Here is a tiny trained network, its code and every weight. The questions are about switching its units off for an input and a target symbol, where a switched-off unit gives its printed mean instead of its output.

import numpy as np


def w(rows, s, z=0):
    codes = np.array(rows[::2]) - 128.0
    scale = np.full(codes.shape[1], s)
    scale[-1] = z or s
    return codes * scale


def f(y):
    return y / 2 * (1 + np.tanh(0.7978845608 * (y + 0.044715 * y**3)))


def softmax(a):
    e = np.exp(a - a.max(-1, keepdims=True))
    return e / e.sum(-1, keepdims=True)


def log_softmax(a):
    a = a - a.max(-1, keepdims=True)
    return a - np.log(np.exp(a).sum(-1, keepdims=True))


def net(x, mask):
    ids = ['αβγζηθπσφψω'.index(c) for c in x.split()]
    T = len(ids)
    res = E[ids] + P[:T]
    r = res
    for j in range(2):
        rows = slice(2 * j, 2 * j + 2)
        q, k, v = (r @ M[0][rows].T for M in (Q, K, V))
        z = softmax(np.where(np.tri(T) > 0, q @ k.T / 2**0.5, -1e9)) @ v
        o = O[0][rows]
        res = res + np.where(mask[j], z, o[:, -1]) @ o[:, :-1]
    y = f(res @ A[0][:, :-1].T + A[0][:, -1])
    res = res + np.where(mask[2:10], y, B[0][:, -1]) @ B[0][:, :-1]
    return log_softmax(res[-1] @ U[:, :-1].T + U[:, -1])


Q, K, V, O, A, B = {}, {}, {}, {}, {}, {}
E = w([
[186,31,152],'α',
[31,86,117],'β',
[115,121,128],'γ',
[88,181,165],'ζ',
[253,162,163],'η',
[116,132,81],'θ',
[112,166,149],'π',
[118,155,75],'σ',
[83,97,126],'φ',
[133,136,104],'ψ',
[166,172,49],'ω',
],0.016)
P = w([
[208,75,106],'0',
[224,237,223],'1',
[106,167,129],'2',
[137,137,51],'3',
[138,95,174],'4',
[138,82,151],'5',
[141,46,208],'6',
[252,148,82],'7',
[161,155,27],'8',
[60,15,174],'9',
[123,34,170],'10',
[186,52,182],'11',
],0.0044)
Q[0] = w([
[178,211,81],'h0',
[70,142,3],'h0',
[99,134,208],'h1',
[73,9,128],'h1',
],0.0056)
K[0] = w([
[92,121,164],'h0',
[255,127,201],'h0',
[132,27,161],'h1',
[76,157,164],'h1',
],0.0072)
V[0] = w([
[197,169,255],'h0',
[122,163,56],'h0',
[107,45,202],'h1',
[23,70,208],'h1',
],0.0098)
O[0] = w([
[180,7,99,7],'h0',
[1,107,128,202],'h0',
[73,156,57,70],'h1',
[226,162,36,113],'h1',
],0.0085,0.0021)
A[0] = w([
[79,61,169,80],'n0',
[25,255,101,149],'n1',
[233,59,112,88],'n2',
[137,77,223,225],'n3',
[67,32,28,228],'n4',
[49,135,90,206],'n5',
[137,51,210,63],'n6',
[207,38,68,5],'n7',
],0.0079,0.0028)
B[0] = w([
[126,152,135,150],'n0',
[209,253,79,239],'n1',
[58,160,152,139],'n2',
[151,98,149,175],'n3',
[177,129,236,254],'n4',
[207,169,106,212],'n5',
[108,188,102,142],'n6',
[108,214,116,140],'n7',
],0.0067,0.006)
U = w([
[114,119,123,65],'α',
[198,138,90,190],'β',
[64,115,97,51],'γ',
[150,72,99,109],'ζ',
[166,88,149,1],'η',
[86,140,123,76],'θ',
[243,64,169,227],'π',
[64,135,130,160],'σ',
[133,112,104,17],'φ',
[120,95,121,143],'ψ',
[1,172,160,175],'ω',
],0.0096,0.0039)

Each question gives the input, a string of symbols that net reads in full, and the target symbol t.
The units are the heads (2 rows each of Q, K, V and O) and the neurons (one row each of A and B). Each row of codes is followed by its name. A weight is (code - 128) times the scale printed after its matrix; where a second scale follows, it is the last column's (O, A, B and U).
mask holds one flag per unit, heads first, then neurons. A switched-off unit (its flag False) gives its mean, the last column of its rows in O or B, instead of its output. The means were averaged over made-up inputs and are rounded, as every weight is.
A unit's drop is (log p(t) with every unit on - log p(t) with that unit switched off) / (log p(t) with every unit on - log p(t) with every unit switched off).
The circuit of an input: a set's keep is (log p(t) with only the set's units on - log p(t) with every unit switched off) / (log p(t) with every unit on - log p(t) with every unit switched off). Starting from all 10 units, units are removed one at a time, each time the one whose removal leaves the highest keep (on an exact tie, the one counted first), for as long as the keep stays at least 0.8.
circuit, biggest first: the units of the circuit, biggest drop first
k most important neurons: the k neurons with the biggest drops, biggest first
heads that matter: for each layer, one digit per head in row order, 1 if its drop is at least 0.15 and else 0, layers parted by /
drop when u is switched off: that unit's drop, to one decimal
input ω η α ω, target π: heads that matter	11
input β β θ β φ, target β: circuit, biggest first	h1; h0; n1
input θ β β β β ω β β π, target β: heads that matter	11
input ω σ ω σ π β φ β β φ β ζ, target β: circuit, biggest first	n1; h1; h0
input ζ β π β η β, target π: heads that matter	10
input π β β φ, target β: circuit, biggest first	h1
input β β β β θ, target β: circuit, biggest first	h1; h0; n1
input σ β β ζ, target β: circuit, biggest first	n1; h1
input ω θ ω σ, target ω: heads that matter	11
input η β ω θ, target π: 2 most important neurons	n4; n3
input π β β, target β: circuit, biggest first	h1; n1
input β η β β, target π: heads that matter	10
input ω β β β, target β: 2 most important neurons	n1; n5
input ω ω ψ, target ω: circuit, biggest first	h1; h0
input ω θ β ω θ, target ω: circuit, biggest first	h0
input β β σ, target β: circuit, biggest first	n1; h0; h1
input η β θ, target π: drop when h0 is switched off	1.0
input β ω ω ω θ, target ω: drop when h0 is switched off	0.4
input π ω σ ω π ω γ, target ω: drop when n1 is switched off	0.1
